Below are the code and all the weights of a small trained network. Each question names an input and a class and asks about switching units off, where a switched-off unit gives its printed mean instead of its output.

import numpy as np


def w(rows, s, z=0):
    codes = np.array(rows[::2]) - 128.0
    scale = np.full(codes.shape[1], s)
    scale[-1] = z or s
    return codes * scale


def norm(h):
    return h / np.sqrt((h * h).mean(-1, keepdims=True) + 1e-5)


def f(y):
    return np.maximum(y, 0)


def log_softmax(a):
    a = a - a.max(-1, keepdims=True)
    return a - np.log(np.exp(a).sum(-1, keepdims=True))


def net(x, mask):
    res = np.array(x, float).reshape(1, 3) / 4 @ E
    u = 0
    for l in range(4):
        y = f(norm(res) @ A[l][:, :-1].T + A[l][:, -1])
        res = res + np.where(mask[u : u + 9], y, B[l][:, -1]) @ B[l][:, :-1]
        u += 9
    return log_softmax(norm(res)[-1] @ U[:, :-1].T + U[:, -1])


A, B = {}, {}
E = w([
[207,175,159,117,127,158,254],'x0',
[86,80,109,233,111,77,246],'x1',
[148,163,68,101,29,72,184],'x2',
],0.0081)
A[0] = w([
[201,109,53,104,187,131,189,78],'L0N1',
[79,59,165,127,153,168,93,158],'L0N2',
[94,173,36,115,115,1,87,116],'L0N3',
[114,115,150,84,106,101,76,91],'L0N4',
[104,179,196,78,66,111,107,61],'L0N5',
[147,214,141,95,172,143,127,100],'L0N6',
[72,100,127,107,159,99,226,167],'L0N7',
[190,160,28,147,96,127,147,3],'L0N8',
[119,118,179,56,113,153,137,110],'L0N9',
],0.0079,0.003)
B[0] = w([
[155,189,3,161,180,145,169,188],'L0N1',
[146,247,149,100,52,65,217,228],'L0N2',
[125,219,140,123,136,138,183,252],'L0N3',
[115,58,89,171,127,131,142,182],'L0N4',
[163,97,128,180,96,161,88,173],'L0N5',
[198,21,145,212,139,97,88,200],'L0N6',
[189,40,157,192,117,100,8,249],'L0N7',
[133,215,125,118,33,172,100,187],'L0N8',
[155,115,137,154,43,88,175,176],'L0N9',
],0.006,0.0049)
A[1] = w([
[134,99,255,110,225,169,164,157],'L1N1',
[24,176,108,119,163,88,66,10],'L1N2',
[47,164,160,146,216,115,93,207],'L1N3',
[155,203,143,158,129,116,136,74],'L1N4',
[172,96,93,21,166,112,101,86],'L1N5',
[160,125,138,7,68,109,123,101],'L1N6',
[178,125,104,153,154,57,73,112],'L1N7',
[110,178,204,103,103,122,151,71],'L1N8',
[82,124,174,111,226,113,147,4],'L1N9',
],0.0083,0.0015)
B[1] = w([
[130,200,119,51,41,75,125,252],'L1N1',
[65,100,98,77,159,121,194,227],'L1N2',
[144,182,81,133,105,107,133,213],'L1N3',
[97,99,201,40,103,164,130,235],'L1N4',
[184,73,157,164,144,78,42,176],'L1N5',
[142,110,159,160,147,79,76,225],'L1N6',
[109,44,181,104,82,216,149,221],'L1N7',
[72,156,142,168,110,182,97,172],'L1N8',
[122,216,163,102,2,86,119,161],'L1N9',
],0.0091,0.0039)
A[2] = w([
[92,158,146,76,114,255,75,197],'L2N1',
[152,178,77,144,91,151,95,57],'L2N2',
[110,124,88,188,127,126,185,91],'L2N3',
[124,165,41,117,112,112,116,123],'L2N4',
[201,198,167,52,180,222,150,91],'L2N5',
[215,206,127,78,137,100,208,22],'L2N6',
[134,122,123,176,146,70,161,64],'L2N7',
[181,147,120,97,184,162,179,3],'L2N8',
[103,162,104,120,171,168,175,140],'L2N9',
],0.0099,0.0024)
B[2] = w([
[126,83,129,248,93,142,226,206],'L2N1',
[114,135,234,76,53,159,143,172],'L2N2',
[195,101,103,86,163,68,52,210],'L2N3',
[2,157,91,86,109,150,61,187],'L2N4',
[100,47,68,148,152,94,115,210],'L2N5',
[90,124,133,31,168,154,113,255],'L2N6',
[207,213,162,156,115,80,88,183],'L2N7',
[190,117,7,87,227,185,143,149],'L2N8',
[210,92,54,204,189,91,144,145],'L2N9',
],0.0058,0.0057)
A[3] = w([
[190,113,151,67,168,113,139,154],'L3N1',
[147,144,144,201,120,71,200,86],'L3N2',
[130,235,162,75,94,138,121,37],'L3N3',
[194,171,116,84,199,172,181,71],'L3N4',
[189,120,126,142,136,90,152,122],'L3N5',
[167,168,158,148,174,198,62,2],'L3N6',
[146,45,141,112,130,209,237,125],'L3N7',
[60,91,2,115,192,98,137,242],'L3N8',
[193,69,141,138,88,97,34,110],'L3N9',
],0.0098,0.0016)
B[3] = w([
[56,104,48,191,201,60,110,196],'L3N1',
[226,112,216,143,96,212,65,197],'L3N2',
[87,184,47,196,50,108,112,210],'L3N3',
[59,105,60,51,241,195,48,173],'L3N4',
[59,56,107,170,182,44,51,187],'L3N5',
[211,70,132,186,90,159,125,142],'L3N6',
[55,161,217,42,183,205,177,192],'L3N7',
[164,109,108,57,254,202,140,202],'L3N8',
[163,132,134,187,166,111,191,255],'L3N9',
],0.0077,0.0075)
U = w([
[217,55,156,232,139,63,93,154],'0',
[79,111,59,67,219,135,120,213],'1',
[102,244,104,143,2,85,121,166],'2',
[116,136,219,131,120,201,215,7],'3',
],0.015,0.0021)

Each question gives the input, the list of numbers given to net, and the class t.
The units are the neurons (one row each of A and B). Each row of codes is followed by its name. A weight is (code - 128) times the scale printed after its matrix; where a second scale follows, it is the last column's (A, B and U).
mask holds one flag per neuron, layer by layer. A switched-off neuron (its flag False) gives its mean, the last column of its row in B, instead of its output. The means were averaged over made-up inputs and are rounded, as every weight is.
A unit's drop is (log p(t) with every unit on - log p(t) with that unit switched off) / (log p(t) with every unit on - log p(t) with every unit switched off).
The circuit of an input: a set's keep is (log p(t) with only the set's units on - log p(t) with every unit switched off) / (log p(t) with every unit on - log p(t) with every unit switched off). Starting from the 12 units with the biggest drops (on a tie, the unit counted first), units are removed one at a time, each time the one whose removal leaves the highest keep (on an exact tie, the one counted first), for as long as the keep stays at least 0.8.
units of the circuit, in order: the units of the circuit, biggest drop first
most important unit: the unit with the biggest drop
top k neurons: the k neurons with the biggest drops, biggest first
top k neurons in layer l: the k neurons of layer l with the biggest drops, biggest first
drop when u is switched off: that unit's drop, to one decimal
input [-6,-5,-8], class 2: most important unit : L1N9
input [6,-2,5], class 1: top 2 neurons : L0N1, L1N1
input [-8,-8,-4], class 0: units of the circuit, in order : L2N1, L3N6
input [4,7,6], class 0: top 3 neurons : L1N1, L0N2, L2N3
input [-6,-6,5], class 0: top 4 neurons : L1N5, L1N6, L0N5, L2N6
input [2,1,0], class 3: top 3 neurons : L0N7, L1N7, L3N7
input [3,-1,2], class 3: top 4 neurons in layer 0 : L0N8, L0N3, L0N2, L0N6
input [0,3,0], class 3: top 2 neurons : L0N7, L1N7
input [-2,-1,-1], class 3: top 3 neurons : L0N2, L2N1, L1N1
input [-6,1,5], class 1: top 2 neurons : L1N2, L3N8
input [-3,6,5], class 0: top 2 neurons in layer 0 : L0N7, L0N2
input [-5,0,-6], class 2: top 2 neurons : L1N9, L0N1
input [-3,7,-8], class 2: top 2 neurons : L1N9, L1N1
input [6,-7,0], class 0: most important unit : L1N5
input [-8,2,8], class 1: top 3 neurons : L3N8, L1N2, L0N2
input [-1,2,-3], class 3: top 2 neurons : L0N2, L2N1
input [-1,-6,4], class 0: drop when L0N7 is switched off : 0.0
input [5,-6,-1], class 0: drop when L1N5 is switched off : 0.1
input [-4,4,-6], class 2: drop when L1N9 is switched off : 0.1
input [6,-4,0], class 1: top neuron in layer 0 : L0N7
input [-3,7,6], class 0: top 2 neurons in layer 0 : L0N7, L0N2
input [6,-4,-7], class 2: top 2 neurons in layer 1 : L1N1, L1N9
